Here is a tiny trained network, its code and every weight. The questions are about switching its units off for an input and a class, where a switched-off unit gives its printed mean instead of its output.

import numpy as np


def w(rows, s, z=0):
    codes = np.array(rows[::2]) - 128.0
    scale = np.full(codes.shape[1], s)
    scale[-1] = z or s
    return codes * scale


def norm(h):
    return h / np.sqrt((h * h).mean(-1, keepdims=True) + 1e-5)


def f(y):
    return y / 2 * (1 + np.tanh(0.7978845608 * (y + 0.044715 * y**3)))


def log_softmax(a):
    a = a - a.max(-1, keepdims=True)
    return a - np.log(np.exp(a).sum(-1, keepdims=True))


def net(x, mask):
    res = np.array(x, float).reshape(1, 5) / 4 @ E
    u = 0
    for l in range(2):
        y = f(norm(res) @ A[l][:, :-1].T + A[l][:, -1])
        res = res + np.where(mask[u : u + 9], y, B[l][:, -1]) @ B[l][:, :-1]
        u += 9
    return log_softmax(norm(res)[-1] @ U[:, :-1].T + U[:, -1])


A, B = {}, {}
E = w([
[123,125,126],'x0',
[253,57,45],'x1',
[189,119,205],'x2',
[138,126,133],'x3',
[65,55,137],'x4',
],0.0056)
A[0] = w([
[213,64,10,60],'0.n1',
[170,53,51,59],'0.n2',
[106,31,167,192],'0.n3',
[82,123,67,188],'0.n4',
[130,89,174,228],'0.n5',
[102,125,68,239],'0.n6',
[104,147,169,169],'0.n7',
[137,111,100,1],'0.n8',
[90,45,133,149],'0.n9',
],0.011,0.0037)
B[0] = w([
[214,82,164,253],'0.n1',
[94,73,243,201],'0.n2',
[157,221,37,195],'0.n3',
[165,177,139,185],'0.n4',
[139,177,89,177],'0.n5',
[190,187,105,197],'0.n6',
[223,108,160,164],'0.n7',
[12,119,255,112],'0.n8',
[177,171,81,178],'0.n9',
],0.007,0.0061)
A[1] = w([
[125,193,87,155],'1.n1',
[181,160,182,133],'1.n2',
[148,173,86,130],'1.n3',
[98,143,146,89],'1.n4',
[98,122,44,133],'1.n5',
[79,179,157,119],'1.n6',
[42,163,206,161],'1.n7',
[248,159,117,255],'1.n8',
[157,193,169,113],'1.n9',
],0.012,0.0062)
B[1] = w([
[148,157,166,161],'1.n1',
[72,160,122,165],'1.n2',
[130,164,189,152],'1.n3',
[164,107,104,124],'1.n4',
[137,172,96,132],'1.n5',
[158,85,120,139],'1.n6',
[254,45,163,145],'1.n7',
[66,168,134,248],'1.n8',
[147,129,82,157],'1.n9',
],0.0089,0.018)
U = w([
[234,54,150,192],'0',
[125,191,127,170],'1',
[138,218,67,136],'2',
[115,178,143,138],'3',
[121,190,101,137],'4',
[33,76,86,34],'5',
[55,7,15,3],'6',
],0.011,0.0065)

Each question gives the input, the list of numbers given to net, and the class t.
The units are the neurons (one row each of A and B). Each row of codes is followed by its name. A weight is (code - 128) times the scale printed after its matrix; where a second scale follows, it is the last column's (A, B and U).
mask holds one flag per neuron, layer by layer. A switched-off neuron (its flag False) gives its mean, the last column of its row in B, instead of its output. The means were averaged over made-up inputs and are rounded, as every weight is.
A unit's drop is (log p(t) with every unit on - log p(t) with that unit switched off) / (log p(t) with every unit on - log p(t) with every unit switched off).
The circuit of an input: a set's keep is (log p(t) with only the set's units on - log p(t) with every unit switched off) / (log p(t) with every unit on - log p(t) with every unit switched off). Starting from the 12 units with the biggest drops (on a tie, the unit counted first), units are removed one at a time, each time the one whose removal leaves the highest keep (on an exact tie, the one counted first), for as long as the keep stays at least 0.8.
circuit, biggest first: the units of the circuit, biggest drop first
top k neurons: the k neurons with the biggest drops, biggest first
k most important neurons of layer l: the k neurons of layer l with the biggest drops, biggest first
drop when u is switched off: that unit's drop, to one decimal
input [1,-7,6,0,1], class 0: circuit, biggest first : 1.n7, 1.n8
input [7,8,-1,-4,-3], class 0: top neuron : 0.n1
input [5,6,3,-8,6], class 1: top 2 neurons : 0.n3, 1.n7
input [1,8,-7,-6,8], class 0: 4 most important neurons of layer 0 : 0.n1, 0.n2, 0.n5, 0.n8
input [6,-8,-3,-5,4], class 0: top 2 neurons : 1.n7, 1.n8
input [-6,6,-4,6,3], class 0: 2 most important neurons of layer 1 : 1.n3, 1.n1
input [-8,8,-6,7,-2], class 0: top 2 neurons : 0.n1, 0.n2
input [-3,-7,6,-5,7], class 0: top 3 neurons : 1.n7, 0.n1, 0.n6
input [-4,5,-1,4,-1], class 0: 3 most important neurons of layer 0 : 0.n1, 0.n2, 0.n3
input [2,-8,6,2,-4], class 0: drop when 0.n1 is switched off : 0.2
input [-4,2,6,-1,6], class 2: drop when 1.n8 is switched off : 0.0
